[[-22.3  23.1  34.3 -16.7 -40.9 -42.2 -39.9 -28.0  15.1  -2.9 -12.9  11.9
   -4.9 -18.2  -5.1]
 [ 17.2   5.0  19.7  -4.6 -29.3 -14.9 -22.5 -24.7  41.6  -7.0  -7.0  28.3
  -16.6 -12.8  14.9]
 [ 19.1  -8.3  27.3  -3.8 -28.1  -3.1  -9.5 -13.7  38.5  -7.6  -7.7  24.8
   -8.2 -27.3   4.3]
 [-19.9   4.8  31.0   8.7 -63.6  -4.3 -44.6 -37.7  -1.6  45.6 -11.0   0.0
  -17.9 -17.2 -44.1]
 [ 38.2 -20.1  50.9  -7.6 -29.9  12.3  31.0   8.4  42.3 -13.3 -10.0  20.5
   -7.5 -45.4 -33.1]
 [ 37.3 -23.3  48.0  -5.3 -28.1  10.9  29.7   2.1  42.6 -11.3 -10.7  19.8
   -6.3 -52.0 -26.5]
 [ 35.0 -18.6  58.1  -1.8 -27.1   7.3  41.8  17.8  33.2 -13.3  -8.7  14.8
   -2.5 -39.3 -38.5]
 [ 18.9  -9.0  28.3  -2.8 -26.5  -2.0  -3.3 -11.2  37.3  -7.9  -5.0  23.4
   -7.4 -30.0   0.7]
 [ 12.6  -6.4  24.6  -2.8 -11.0  -2.4   8.0   4.0  16.1   0.5  -6.8   9.4
   -8.9 -22.6  -6.1]
 [ 24.8 -12.3  30.2  -1.9 -24.0  -0.1   3.8  -6.1  36.1  -6.5  -9.7  23.5
   -5.5 -36.6  -4.2]
 [ 24.4  11.5   8.6 -10.1 -18.7 -31.4 -31.6 -21.6  70.0  12.2  -4.4  36.2
    5.3  -3.6  18.9]]
The median of all entries -> -4.4
Read off the entry just right of 45.6.
Answer: -11.0
The entry just left of -8.7 -> -13.3
The entry just right of -9.0: 28.3
The minimum -> -63.6
The entry just right of -44.6 -> -37.7
The entry just right of the centre entry is 42.6
The centre entry is 2.1
The entry just right of 41.6: -7.0
The entry just left of -3.1 -> -28.1
Read off the entry just right of 42.3.
Answer: -13.3

[  0.0 -33.7 -69.3 -14.1  -1.4 -14.8]
The 1st entry from the right -> -14.8
What is the maximum?
Answer: 0.0
What is the third entry from the end?
Answer: -14.1
The 4th entry from the end: -69.3

[[11.7 13.5 10.9 14.7 14.0 27.8]
 [19.1 10.6 18.3 12.7 13.4  5.6]
 [16.6 14.9 12.8 12.7 11.5 13.0]
 [10.4 16.3  9.1 12.7 11.5 35.2]
 [15.4  9.9 20.2 14.0 13.4  5.6]
 [11.7 12.7  9.1 14.0 17.2 27.8]
 [ 9.2 14.9  5.4 18.8 13.4 72.2]]
Indices start at 1.
Read off the entry in row 1 and column 2.
Answer: 13.5
Read off the bottom-left entry.
Answer: 9.2
Read off the smallest entry.
Answer: 5.4
The entry in row 1 and column 3 is 10.9
The entry just left of 17.2 -> 14.0
Read off the entry directly above the smallest entry.
Answer: 9.1
Read off the entry in row 1 and column 1.
Answer: 11.7
Read off the maximum.
Answer: 72.2
Read off the entry just right of 18.8.
Answer: 13.4
Read off the entry in the top-right corner.
Answer: 27.8
The entry at row 2, column 1 -> 19.1
Read off the entry in row 3 and column 1.
Answer: 16.6
The entry directly below 16.6 is 10.4
Read off the entry directly above 72.2.
Answer: 27.8
The entry at row 3, column 2 -> 14.9

[[  2.5  -7.4  23.8  -6.1 -11.9   7.6   6.3 -30.1   0.8 -10.8   7.7   0.1
  -19.6  -1.7  10.8]
 [  6.1 -16.9   0.1 -48.3  -8.1 -15.5  44.8 -12.3 -35.7   2.6  34.5  14.3
   -2.8  20.2   7.5]
 [ -0.5  -8.5  23.9   3.2 -22.5   0.9  15.7 -20.6 -11.9  -1.9  16.1  -1.2
   -1.2  -1.5 -11.5]
 [ 34.2 -40.4 -33.5 -20.5   1.8 -28.0   6.2  20.4   2.7   6.5  -6.1  -7.7
   21.6  14.5  22.0]
 [  4.2  -9.1  19.7   6.2 -15.5  -8.6  14.4 -23.8  -7.0 -10.9   6.0  -3.5
    0.5   7.7 -12.0]
 [-10.6  -5.6  33.2  -4.4 -15.5  14.6   6.2 -32.7 -18.8   7.9   8.3  -8.2
   -4.6   5.4   1.5]
 [  8.1   7.1  11.6  -2.6  -9.7  -1.7  -0.3 -16.4  -2.7  -5.5   0.8  -5.7
  -15.3   3.5   1.4]
 [-46.7  29.8 -17.8 -24.9 -10.6  30.7  23.6  -7.6 -27.0 -17.8  35.3   2.0
  -28.9  -4.6  -4.7]
 [-20.7  17.1  32.0  41.0   1.0  51.6  30.9  -8.4  -8.3 -23.3 -22.1  22.7
   -5.4 -10.9  -2.5]
 [  0.8  -2.3  16.3   5.4 -25.0 -11.5  12.9 -21.6 -10.2  -6.1   8.1   6.9
    1.9   3.6   0.9]
 [ 12.6   5.3 -27.5 -21.1  -8.7  54.3   1.9  38.9  37.5  -6.3 -13.3  28.9
    7.3   7.2 -23.6]
 [ -5.0  46.2   1.7  11.5 -14.7  58.7   3.6  -4.5   1.9 -22.5 -19.3  19.2
    8.0 -21.6 -28.2]
 [ -3.9 -12.5  31.9  -3.5 -14.3   8.5  10.5 -38.7  -3.8 -11.3   8.1   1.4
  -10.2   2.1  10.0]
 [ 20.7   7.1 -36.0 -16.1 -31.9   3.3  36.0  -5.5 -42.8  34.3  35.3  38.8
   11.2  -2.5  15.2]
 [  6.5 -27.6   0.9  32.3  -2.5 -21.7  37.9 -14.8 -39.1  13.1   5.1   9.0
   15.7  -1.0  52.3]]
What is the entry just left of 1.0?
A: 41.0
What is the entry just right of the largest entry?
A: 3.6
The entry just right of 7.9 is 8.3
What is the entry just right of 4.2?
A: -9.1
What is the maximum?
A: 58.7
What is the entry just left of -14.3?
A: -3.5
The entry just left of the largest entry: -14.7
The entry just right of 46.2: 1.7
The centre entry -> -7.6
What is the entry just left of -16.9?
A: 6.1

Questions about the table below.
1) Which number is the entry just left of -49.3?
2) Which number is the entry just left of -23.0?
3) Which number is the entry just right of 56.9?
4) Which number is the 2nd largest entry?
5) Which number is the entry just right of the smallest entry?
[[  2.8 -26.4  10.7   8.4 -27.9 -11.0 -10.8 -12.5  23.5  29.3  17.5 -22.9
   10.2]
 [-23.3   7.1 -44.0 -18.6   5.0 -50.0   0.8 -28.2 -22.8  62.1   6.8 -14.4
    6.5]
 [ -0.9 -26.7 -15.0 -21.8   8.3 -38.4   6.7 -14.7 -36.4  47.3   5.3 -31.8
   27.3]
 [  1.9 -23.8   7.9   1.3 -22.2 -23.0 -12.3 -14.4  25.3  27.6  20.1 -22.8
   11.1]
 [-12.7 -10.2 -31.9 -22.0   8.1 -49.3   5.2 -21.7 -34.1  56.9   6.9 -28.6
   23.2]
 [-25.9  12.9 -45.8 -10.4  -2.6 -46.0  -3.1 -29.6  -9.7  62.6   5.1  -8.6
   -0.8]]
1) 8.1
2) -22.2
3) 6.9
4) 62.1
5) 0.8

A =
[[-51.3  44.1  -6.5 -16.9  12.0   9.4]
 [ 42.3  45.0  33.0 -36.4  25.7  42.7]
 [ 37.5  37.2  34.9 -38.4  40.2  44.4]
 [  1.6  34.3  40.4  45.7 -49.1 -38.2]
 [ 35.0  35.5  40.1 -17.4  -2.7  47.1]
 [ 22.3 -27.0 -16.1  12.9 -26.5 -44.3]
 [ 39.3  17.2  -1.0 -28.2  -5.3  57.4]
 [  9.3 -38.7 -36.6 -36.1  30.7  12.5]
 [ 53.3 -34.0  -7.0 -41.4  10.1 -22.5]
 [ 16.8 -21.7 -54.0 -36.7  35.6 -42.6]
 [  7.3  40.7 -39.2  18.5  16.3 -22.3]
 [ 35.3  38.7  44.0 -50.6  42.7  44.9]
 [ 35.0 -40.2 -51.3 -34.2  26.3 -47.6]
 [ 29.2 -12.4  25.9  27.6   2.6  38.3]
 [ 36.4  49.5  47.0 -41.7  37.5  44.8]
 [ 30.3  34.3  42.6 -51.7  34.0  44.2]]
Indices start at 1.
The entry in the bottom-right corner -> 44.2
Find the top-right entry.
A: 9.4
The entry in row 1 and column 1: -51.3
Find the entry just right of 22.3.
A: -27.0
Find the entry just right of 33.0.
A: -36.4
Find the entry at row 1, column 3.
A: -6.5
The entry just right of 40.2 -> 44.4
Find the entry just right of 36.4.
A: 49.5
The entry just left of 30.7 -> -36.1
The entry at row 2, column 2 -> 45.0
The entry directly below 38.3 -> 44.8
Find the entry just left of the largest entry.
A: -5.3
The entry directly above the largest entry: -44.3
Find the entry directly below -5.3.
A: 30.7
The bottom entry of the column that holds the smallest entry: 42.6
The entry directly below the smallest entry is -39.2
Find the smallest entry.
A: -54.0
Find the entry in row 3 and column 1.
A: 37.5
The entry in row 2 and column 1: 42.3
Find the entry directly below 10.1.
A: 35.6
Find the bottom-left entry.
A: 30.3
The entry in row 2 and column 3 -> 33.0
The entry at row 1, column 2 is 44.1
Find the entry directly below the largest entry.
A: 12.5
The entry just right of -17.4 is -2.7
